Known rows:
[  2  32   9 -17 -21  -7  23  -2 -12  10   9  13   8  -4   5  36  -8  -7
  19  -3   8 -27  18 -11  20 -12  -4   2  -1  -7 -11   8 -11 -12  12  18
   6 -23   7  20 -15   5   2  10   1 -10   4   2  30]: skodra
[-12  13   4 -11 -37   9  -4  11  -4   9  12   4  12  -7  12  22 -10   4
  11   0   9   8   9  -2 -18  20  -8   3  18  10   0  -9  -5 -25 -11  38
 -11  -4  10  13  -9   2  22   0 -24 -29  -8   3  14]: flagra
[  1  40   8 -18 -30 -17  12  -3  -5   6  10  -2   7  -6  10  40  -5  -9
  23   0  16 -21   8 -15   9  -8  -9  -2  -2 -12  -5   4 -15 -25  12  17
   8 -18   7  23 -11   6  -6   6   2 -21   7   6  22]: tuflega
[  5  18  20 -10   6   3  44   2   3  10   4  -2 -10  -4  13  29  -5 -21
  19  -7   4  16  15   9  11  33  -2  17  -4   3 -13 -32 -25 -37   6  -1
   5  -5   8  17  -4 -12  16   8 -19  -6  -3  10  20]: mirobak
[-12 -34  35   1  20  -4 -10  17  22  24  15  25 -15  10   3 -41  -4  16
 -11  -8 -11 -20  -3  -3  14  32  13  19 -16 -14 -20  13  10   3 -15  22
  -7  32   4   7  48 -14  21  -6 -35  10 -34 -13 -10]: biplun
[-13   7  -5 -14 -37 -11  18   4 -10   8  12  -3  -6   3   6  34  -7 -26
  24   2  -3   3   4  -5  11  10  -5  -3  -5  -2  -1 -41 -14 -53  -6  -3
  12   1  12  17  10   3  -5   1 -11   4   4   2   1]: pleflum
[-16   9   8 -11   0  -5  10  11  -4   7  -3  11  14   7   9  20 -13 -11
  -4 -13 -11  17  13   7 -16  17   4  13  12  -9 -11 -52 -13 -10  -8  15
  -9 -23   9  27   8  -8   6  17 -26   2   0   2   2]: soflafel
[-10  -2  18 -13 -28  -5  -7  11  14  17  16   9  -3  -1  14  13  -5  12
  10  -4  13   6   6 -13  -1  39  -1   8   6   5  -5 -13   1 -40 -15  38
  -7  20  11  17  13   1  17  -9 -32 -15 -14   6   5]: vofli
[-28  -7  -4 -10   4   3  -8  -4  24   7 -17 -37  -9  -4  -3 -10  -2  15
 -23  -6  13  32   5 -19 -18  27  -7   3  10  16 -11  -9   9 -16   3   8
 -22  12  18  11   6  -9 -12  14 -22   4  -3   3 -18]: digrar
[-37  16 -14  -6  29 -31 -31  -7   7   3  -6 -11  -8  17 -34  -6  -4  19
 -28   6 -14 -20   3  -8   6 -44  -3  -8   7 -10 -14  16  12  49  21   9
  -3 -20  14  15   8  23 -37  29   1  22  16   0 -23]: zega
[-27  13  -4 -11 -31   0 -17  10   1   5   4   3   7  -7  -3  34  -7   8
   7  -5  10  17   6  -8 -12   9  -2   4  19   4  -1  -3   8   3  -4  40
 -14 -10  16  14  -4   5  -6   2 -19 -25   4   5  -4]: pana
[ 16   1  23   9  56   8  59 -13  18  26  -6 -34 -20  13   1 -44   6 -10
  -5   5  -9   9  21   1   9  21   2  22 -11   6 -27 -28  -9 -45  33 -44
   4  -4  -6   1  -6 -12 -12  17  14   3  -5  -5  13]: rofler
[-10 -17   8  11  14  14   3  12  23  17   9 -14  -2   8   1 -32   2  15
  -2   4 -11  16   1   9 -19  17   5  17  22  14 -10 -21  16   1  16   9
 -20  -5   0  -2  -8   2  -7   7  -9 -30 -13  -5 -29]: vuflas
[-18 -12  12   2 -12  -1 -29  18  19  10  25   9   6   9   3 -12  -3  23
  -4   1  -6  -7 -15   4 -15   9   5   6  16  -5   0  -4  12   6  -1  33
 -12  -3   2   5  13  13   0  -5 -22 -26 -10   0 -28]: boskul
[-11   9  -2   4 -12  -2  -9   7  10  11  14   4  14   2   9  -3  -2  22
   1  10   8 -14  -4   6  -1  23  -4   0  25   5  -3  -3  13 -15  15  23
  -2   2   7  14  -3  11  11   8 -10 -22  -2  12 -13]: plesil
[ -6  12 -13  -1  16  -1   2  -7 -17   5  -5  -5  14   4  -6  -7  -7  13
 -12  12  -8 -20   0  12 -12 -28 -20 -10  12  -3 -12   4 -13  -8  14   2
  -1 -24   2   5 -12   4   2  23   7   9   2  -9   7]: stimus
[ -8  -3  -7   5   2   3   0   1  18   8  -5 -27  10  -1   6 -24  -1  23
 -16  10  10  -9 -11  -5  -8  34  -8  -2  15  12  -7 -11   8 -33  18  -2
 -12  14  13   9   3  -6  -4  12  -5  11  -2   9 -16]: kloril
[  3  17 -13   4  -2  10  -6  -3 -28   8   0  26  41   3   7 -34 -20  31
 -16  12 -17 -59   2  12 -16 -27 -21 -20  15  -8 -19  24 -16 -14   4  13
  -1 -13  -2  -7  -3 -13  21  16  -4  31 -22 -25  19]: fliman
[ -6   7   9   1   5   5  13   5  14  16   9  -9   5   0   4   1   1   7
   2   0   5   1   2  12   2  28   1   8  12  11  -7 -23   6 -27  16  13
  -1   3   9  13  -5  -2   4   9 -10 -21   0  10  -5]: rado
[-16 -26  -5   9 -19  -3  -3  10  12  -3  -7  -1  18   4  22   8  -8   0
   0   4   7  13 -10 -14 -25  22  26   7  15  -6  -9 -29  -8  -9  18  -5
 -22 -10  13  17   5 -26 -25   9 -20   5  -5  -6 -37]: pemuk

Facts:
{tuflega, flotrogron, pluple, bekil, dizan, saken, pana, stamamu, nutum, plaser, skebropluk, zoken, biplun, punis, dudom, boskul, futil, klustor, lestu, gruflir, zega, brabre, mirobak, digrar, nikluk, radal, skodra, stumen, klufu, vuzotas, flotri, dagro, soran, tramu, dostotu, tribur, remiplir, vofli, fuva, plibo, letruk, belur, kloma, pluvil, trima, sagru, pogral, plesil, varun, logok, zuplotek, pleflum, flaman, pavun} λ 245
{niskek, breklor, skofik, peska, degu, noskim, stimus, roge, stestan, pemuk, doplen, fluron, trusor, rado, soflafel, fliman, bronel, kogre, pibes, zubres, nofo, klumes, tokon, flagra, migik, gibos, gaklu, sutre, drisil, kizar, driboman, tiste, kloril, sutri, geflus, vuflas, rofler} λ 865
[tuflega, bekil, niskek, pana, noskim, roge, punis, lestu, soflafel, mirobak, klufu, flotri, soran, bronel, nofo, plibo, flagra, varun, logok, zuplotek, pleflum, flaman] ζ trima
[dizan, skebropluk, sutre] ζ mirobak
[dizan, sutre] ζ belur
[saken] ζ klufu
[pana, skofik, zega] ζ digrar
[stamamu] ζ pleflum
[stamamu] ζ zoken
[nutum, tramu] ζ zuplotek
[nutum, fluron, dagro] ζ doplen
[plaser, rado, zubres, plesil, kizar, flaman, vuflas] ζ lestu
[plaser] ζ vofli
[peska, nofo] ζ fluron
[stimus, gruflir, dostotu, pavun] ζ pogral
[roge, soran, belur, pogral] ζ flotri
[stestan, dagro] ζ vuflas
[pemuk, doplen, lestu, digrar, pogral, kloril, vuflas] ζ sagru
[pemuk, kogre, geflus] ζ bekil
[boskul] ζ flotrogron
[boskul] ζ flaman
[klustor, klumes, belur, vuflas] ζ rofler
[zega, pluvil] ζ kloma
[brabre] ζ biplun
[soflafel, pluvil] ζ gruflir
[radal, driboman] ζ geflus
[radal, drisil] ζ degu
[radal] ζ pemuk
[skodra, tribur] ζ soran
[stumen, pibes] ζ niskek
[fliman, dostotu, remiplir] ζ tokon
[dagro] ζ tramu
[zubres] ζ futil
[vofli] ζ stumen
[flagra] ζ pavun
[flagra] ζ zubres
[pluvil] ζ sutri
[gibos] ζ radal
[gaklu, flaman] ζ kloril
[varun] ζ flagra
[sutre] ζ rado
[sutre] ζ soflafel
[sutre] ζ pluple
[driboman] ζ trusor
[sutri] ζ dudom
ξ g <- tuflega, dizan, futil, gruflir, skodra, fuva
ξ a <- flotrogron, niskek, saken, skebropluk, noskim, stimus, roge, dudom, doplen, lestu, zega, nikluk, klufu, fliman, bronel, remiplir, pibes, tokon, plibo, belur, trima, sagru, gaklu, zuplotek, sutre, kizar, flaman, rofler
ξ b <- pluple, degu, punis, trusor, brabre, rado, mirobak, stumen, vuzotas, flotri, tramu, plesil, gibos, kloril
ξ c <- bekil, stamamu, nutum, plaser, skofik, zoken, biplun, boskul, radal, soran, zubres, klumes, letruk, pogral, vuflas
ξ f <- pana, peska, digrar, dostotu, nofo, vofli, flagra, tiste
ξ e <- breklor, stestan, fluron, dagro, tribur, kloma, varun, pleflum
ξ d <- pemuk, klustor, soflafel, kogre, pluvil, migik, logok, drisil, driboman, sutri, geflus, pavun

Rows:
No name comes twice in this set of rows, the named rows included.
[-22 -28   1  16 -24  11 -16   7   8 -17  -4  12   7  -2  17   8  -8  -2
  18   9   3  10 -18   0 -26  -1  33  13  -4 -11 -12  21 -12  37  19 -11
 -16 -17  15   5   5 -39 -26   5 -17  -1 -16 -15 -53] : radal
[-27  -7  -3   1 -27   1 -25  12  11  12   7   0  10  -6   5  -5  -5  27
  -2   0  14   5  -3 -15  -5  21  -3   1  22  11  -3  10  21  -6   3  36
 -12   5  10   8  -2   2  -4  -1 -19 -26 -11  -3 -12] : peska
[ 17   7  -4  -2  18  20  16 -15 -20   9 -15  -1  19   3  15 -59 -14  20
 -27   9  -8 -51   1  -2 -18   3 -29 -14   1   3 -26  -2 -35 -59  -6 -22
  -2   5  -2  -4   8 -25  25  23  -9  56 -31 -27  28] : tokon
[  0  26  11  -3  12 -10  23   2  -6  13  14  11  -8   5  -2  20  -5 -14
  18   7 -12 -17  15   7  11 -17   2  10  -6 -14  -9 -11 -20  -8  22   4
  13 -28   4  11  -2  11  -3  10   3  -9   6  -2  19] : skebropluk
[-20 -13  17   6   6 -15 -16  13   7  23  19  52  15  -5  -3 -22  -9  23
   3  -5  -3 -43   0   0  37  16   2  11  -8  -8 -18  34  25  16   3  41
   8  18  11  12  33  -6   9  -6 -32   0 -23   2  -3] : brabre
[ -7   1   3  -7  12  21  11   4   7   4 -10 -21   5   5   7 -14  -9   2
 -17   0 -10  20   2  13 -38  17 -14   6  13   5 -13 -35 -22 -17 -11  -3
 -24 -10   1   3  -3 -14  14  23 -20  10 -19 -12   1] : pogral
[-50  -1  -6 -13  25 -23 -25  10  -8   7 -13  24   5  12 -25   8 -17  10
 -32 -17 -23   7  15  -2   0 -15   4  12  13 -10 -19 -13  20  60  -6  33
 -17 -29  15  33  18   3 -19  31 -35  20   7  -3 -17] : pluvil
[-14  14 -11  -9 -35  -3  17   3 -15  12   8  13   3  -3   0  26 -14 -25
  28   3  -8   1   9   8   3  -1  -5   1   1   3  -7 -19  -8 -29   0   6
  10 -16  10   8  -6   1  -2   1  -8 -10   1  -5  12] : tribur
[-11 -13  12   0  -9   2 -18  13  20  10  16   3   2  12   7 -10  -3  20
  -2   4  -5   3  -6  10 -19  17   1   8  19   0  -1 -22   6 -14  -3  19
 -16   3   1   8  11  14  10   4 -17 -22 -16  -2 -23] : zubres
[-19  -4  14   0  10  -6  -5   3   8  13   7  22   8  -5   1 -17 -10  14
   4  -5  -3 -23  -1  -1  18  21   3  10  -6  -5 -21  18  12   3   0  21
   7  11  13  15  21 -13  10   4 -22  16 -18  -1  -2] : vuzotas
[-10  -9  13   2  20 -18  -5  -4   7  15   8  12  -4   6  -5 -27  -7   6
  -4   6  -6 -37   3  -8  17  -7   7   2 -14 -18 -21  24  -5  -3  21  -1
   8   3   6   8  24  -6  -9   4  -7  20  -9 -11  -3] : nikluk
[ -6  -8  11  18  27   7  27  19   5  28  11  23  23   2   6 -27  -8   1
   1  -4 -16  18  23   9   5  25  22  30  19   9 -19 -35  22   3  31  11
 -10 -19  -3  10  -9  -7  -9   9 -16 -35 -13  -6 -16] : klustor
[-23   4 -29  13 -26  -6 -15   9  -1  15  15  -4  20   1  -8  -5  -7  10
   7  17  -2  -4  -1   9  11  -5   1  -5  24  10   1  -3  32  -7  24   8
  -2  -4   9  -4 -12  20 -27   0   2 -24   1  -1 -30] : dagro
[ -7 -12  28 -13  -2  -2   2  12  16   9  11   1 -18  10  14   1  -8  -7
  11  -9  -7  13  -3  -1  -5  30   4  17  -8 -12 -12 -28 -20 -26 -18  11
  -8  12   6  17  29  -7  21   3 -30   1 -18  -5   1] : zoken

The same elements again, as new rows of numbers:
Known rows:
[ 22 -11  -5  12   2 -19   6 -20  10 -14  -9  16  28 -16  12  -6   4  13
  25  -3  -3  10   2  12  -9   4]: saken
[  7  10  19  -2  13 -17  17  -1  15  -7  -4   5  19   3  22  -3   5   9
  19 -24 -10   1  35  15   2   1]: kizar
[-20 -20  10   4   4   7   6   6  12   4  17 -12  10  15  -8 -25 -20 -11
   7  -6  20  23  26 -19  -7  -1]: zubres
[-12 -20 -15 -20 -16  36  28  -9   8  19  -5 -30   2  -4 -28 -10 -10  24
  -2 -10   2 -20 -16 -19 -10   3]: stumen
[ 23 -26  16   6  17  25  -3  15 -19  -4  26  19 -22  21  -1  41  -2 -30
  27   9 -11 -17  -8  16 -12 -17]: gruflir
[ -7 -19  36 -41  16  -7   6 -16   8  13 -15  17   7   6   6   0  -2  -6
  15 -15 -30 -18  23  16  20  -4]: lestu
[-22   6 -33  10   0  -3 -43 -15   4   3   6  -7   6   5 -20  11 -18   1
  14   2   6  55 -15   6 -15   3]: tribur
[ 38  32 -54  49   9  15   2  23   2 -30   9   0 -16   5  -8  46  22   6
 -45   1 -20  -9  16  16  -2 -34]: pluvil
[  2 -18  14  -3  14 -14  19 -23   8  -5 -12  11  19 -19   5 -12  -1  12
  37  -4 -19  17   4  15  -1  -5]: klufu
[ 11  -4  -2   4  15 -15  10 -19  12 -21  -8   2  23  -7   8  -9  -3   7
  40  -7 -12  14   2   8  -9  -2]: bronel
[ 11  -7  -4  14  21 -18  16 -13   5 -12  -3   7  22 -14  21 -13  -2   6
  32 -13 -13  18   9   6  -2  -6]: plibo
[  2   6 -46   8   1  15  17 -19  12 -16 -22 -19   7 -13  19  20  -9   9
 -33 -20 -13  13 -13  34 -13 -30]: logok
[-21   5  -9 -29 -10  31  26   8   4  16   0 -24  -4  19 -13  -6  -4  18
  -3 -14   5 -33   2 -22  -3  15]: tramu
[-21 -49  71 -62  20  14   3 -49  -4  39 -21  20  -7  -5 -16   7 -24  -8
  28  40 -56 -19 -18  21  24 -24]: trima
[ 13  -3  34  12 -27  -6 -21  23   3  15   1  11  -4  -9 -31 -25   3  -3
  -6  26  33  11  -8 -45   7   6]: letruk
[ 17   1  -5   5 -40  22   3  26   3  39  -3  -6 -13 -27 -42   1   2   9
 -19  12  20 -31 -38 -33   6  27]: vuzotas
[-22   9   8 -18  -9   4  13 -13 -55   5 -27 -19 -34 -13 -30  -8  17  -7
 -10  38  18 -54 -51 -18  16  26]: degu
[ 24   7   9  -6 -39  -3 -13  24   3  20 -14   5  -2 -25 -16  -5  20   8
 -39  15  15  -3 -25 -19  16  -4]: tiste
[-11 -34  18 -10 -15   3  -3 -18   8   9  -2  -4  -4  -8 -40 -25 -21  -8
  14  47   5  24  -3 -27  -2 -18]: zoken
[ 17 -47  49  13  33 -14 -27  -3  -7  53  21  22   9 -15  -5  -3  -3 -54
 -20 -18 -31 -26 -19   7  28  12]: tokon

Rows:
No name comes twice in this set of rows, the named rows included.
[ 10 -34  32 -34 -10  14   6  -8 -10   1   3   7 -20  19   3  34  -5 -27
  27 -22   8  -7  -8  21 -22 -11] : futil
[ -8  -3   6  -9   3  22  12   6 -16  -3 -11  -7 -11  17 -24   9   2  11
 -28  23 -30 -25  14  -5  27 -28] : digrar
[-17   6 -26 -28  -6  30  17  12   9  25  13 -17 -14   8   4  -8 -15  13
   1   7   2 -21 -21  -9  -4  15] : rado
[-15 -10 -39  11   0  25  34  -1   7   2   9 -32  -1  -6  -8 -16  -9  26
  10  -5   5 -11 -26 -14  -9   1] : punis
[-22  -6 -24   2 -15  -1 -32 -22   4  -7 -10  -2   3   0 -45   4 -17   7
  17  10  -2  45  -8   4 -18  -8] : pleflum
[-17  25 -24  15  -5  -8  32  -4 -50 -12  -7 -23 -17 -13  -8 -15  20   4
  -4   9  34 -46 -43 -25  -5  41] : gibos
[-19   7   3   6   6  22 -51  -1 -18  -4  -2  19 -26  31 -68  43   3 -11
  -3  42 -37   4  11  -5  21 -11] : kloma
[-12   3  57 -71  14  -8  -9   4   7  36  -4  36  -1   3  47  10 -11  -3
  12  29 -31 -25  -1  24  21   7] : rofler
[-26  18   6 -10  -7  -4  -2  29  14   2  26   7   3  23  47 -27 -13   1
  10  21  23  18  28 -10  -3  17] : klumes
[ 29  20   1  45  24  -6   8  14  -7 -27   4  27   6  12 -12   9  31  12
  19  -2 -23  -2  48 -10   7  -9] : zega
[ 49 -14  23   2 -42   8 -21  17  -1  -2   4  28 -19  -8 -19  28  18 -29
  11  -7  33 -13 -25   0 -23   5] : fuva
[ 18  -6   4  35  32 -19  -4   5   5  12  17  20  14   5  20  -3  11 -18
   6 -16 -18  -7  17   4  11   9] : stimus

